k_970: [ 1.85 -0.06 -7.35 -4.04 -0.13 -0.42 -4.64  2.05 -1.35  0.85 -1.93  0.34
  3.65 -1.35  7.61  4.46  2.14  0.79 -0.83 -1.86 -1.39 -2.47 -6.04 -5.09
 -1.28  2.20  3.52  1.81 -0.30 -1.53  3.06  0.43 -2.18  3.27 -2.16 -1.53
 -2.70 -2.82  0.24  3.02 -1.79 -6.84  4.10  4.02 -1.96  1.42 -2.38 -1.35
 -1.77 -3.75  3.09 -0.05  0.32 -2.45 -2.13 -1.15  0.71 -4.37 -1.01 -3.47
 -2.83  0.55 -4.65]
k_164: [ 0.57  2.77 -0.06  1.08  1.85  0.41 -1.56 -3.24 -0.57 -0.84  0.23  2.35
 -0.39  0.54 -2.21  1.06 -2.55 -3.57  0.75 -0.13  1.84  3.15  2.56  1.65
 -0.12  0.58  0.19  1.22  0.80 -2.62 -0.63  0.48 -0.13 -0.05 -0.89  0.97
  1.23  3.17 -0.63  2.50  1.58  0.82 -0.11 -0.42 -0.57 -0.60  0.83  0.83
 -0.75 -3.70  1.06 -0.35 -0.12 -1.65 -2.51 -1.18  1.92  0.60 -1.34 -1.76
  1.83  0.39  3.95]
k_149: [-0.14  3.29  4.46 -1.17  3.73 -4.78  4.45  3.73 -2.46  0.87  6.33  0.60
  0.72  2.41  6.32  5.60  2.63  1.06  1.09 -1.29 -8.25 -8.58 -4.61 -1.16
 -2.82 -0.19 -1.70  1.16  1.99 -1.67  1.59  3.06  2.26 -4.62  5.09 -6.01
  1.94 -0.97  3.58  8.42 -0.55 -1.92 -0.97  2.37 -0.33  2.51 -1.93 -1.13
 -0.83 -4.49 -0.78  2.46  3.99  1.70  3.39 -1.35  4.72 -2.51 -0.89  0.85
 -1.03 -4.68  6.67]
k_971: [ 2.37  0.54  2.35 -2.51  0.41  2.50 -3.70 -0.11  3.95  0.60 -0.63 -0.57
  3.07 -1.36  0.80 -2.62 -0.89  0.57  1.92 -1.65  1.83 -0.12  1.65 -0.05
 -0.63 -1.56  0.82 -0.57  3.15  0.39 -2.55  0.58  1.08 -1.34 -0.60  3.17
  0.48 -0.35  0.19  1.84 -1.18  2.56 -1.76  1.06  0.75 -3.24  0.83  1.58
 -0.13 -0.57  1.85 -0.75 -0.13  1.23  0.23  0.97 -0.12 -0.43 -3.57 -2.21
  1.22  0.83  2.77]
perm: [-2.55 -1.34 -0.75 -0.12 -1.56  1.65  0.80  2.50  0.39 -1.36 -0.12 -2.21
 -0.13 -2.51  3.95 -3.24 -0.89  2.37  0.58 -0.13  0.41 -1.65 -0.63  1.83
  3.15  2.56  3.17  0.82 -1.18  2.77 -0.35  0.60 -0.57  1.84  1.23  0.19
  1.58  0.57  1.92 -0.60  3.07  0.54  1.22  2.35 -2.62 -0.57  1.08 -3.70
  0.83 -0.05 -1.76 -0.11 -3.57  1.85  0.75  1.06  0.97  0.83  0.23 -0.57
  0.48 -0.43 -0.63]
k_971
miss k_149: [-4.68 -1.29 -4.62 -0.97 -0.89  3.29 -0.33 -0.83 -0.14  1.59  4.72 -1.35
  1.09 -1.67  1.70 -4.49 -1.93  2.46  0.87  0.85  6.33  4.45  2.63 -0.78
  2.41  1.06 -0.97  0.60 -6.01 -1.03 -0.19  2.37 -8.58 -1.13 -4.78  5.60
  3.39  1.99  5.09 -1.70 -2.82  1.16  3.58 -4.61  2.51  1.94 -1.92  0.72
  6.32 -8.25 -0.55  3.73 -1.17  3.06  6.67  3.73  2.26  3.99  8.42 -2.51
 -2.46 -1.16]
[4.46]
all k_971: [-0.05]
23
miss k_970: [-4.65 -1.01 -2.70  0.79 -1.28 -1.15 -2.38 -1.35 -6.84 -4.37 -3.75 -4.64
 -1.93 -0.13 -1.35 -0.30 -1.79  2.20  7.61 -1.96  2.05  0.85  3.27 -1.35
 -0.83 -2.83 -1.53  4.10  1.81 -3.47 -0.06 -2.13  0.71 -5.09  3.06  2.14
 -2.16 -2.45 -1.39 -1.86  3.02 -2.18  3.09 -6.04  0.24 -0.42  0.34  0.43
  1.85  0.55  1.42  3.65  3.52 -7.35  0.32 -1.53 -1.77  4.02 -2.82  4.46
 -4.04 -2.47]
[-0.05]
all k_164: [1.06]
15 50
all k_970: [-1.35]
8 13 47

k_83: [-1.73 -2.54  3.84 -1.74  2.54  5.50]
k_694: [-4.50 -0.71  8.41  1.59 -4.79 -1.32]
k_560: [ 1.72 -0.76 -0.43  0.62 -5.11  4.38]
k_833: [ 2.77 -0.52  2.00 -0.45 -3.08  5.15]
k_689: [-5.10 -1.52 -5.11 -5.10 -5.16 -5.11]
k_247: [-4.51  1.59 -4.79 -1.32 -0.71  8.41]
perm: [-4.50 -0.71 -4.79  1.59  8.41 -1.32]
k_694
miss k_689: [-5.11 -5.10 -5.11 -5.10 -5.16]
[-1.52]
tags:
[1.59] -> k_226
[0.62] -> k_289
[-0.45] -> k_10
[-0.44] -> k_757
[-1.32] -> k_345
[-1.74] -> k_228
[-0.46] -> k_14
[-5.10] -> k_39
join k_833 3: 
k_10
all k_83: [-1.73]
0
all k_689: [-5.10]
0 3
all k_560: [0.62]
3
miss k_247: [-4.79  8.41 -4.51 -1.32  1.59]
[-0.71]

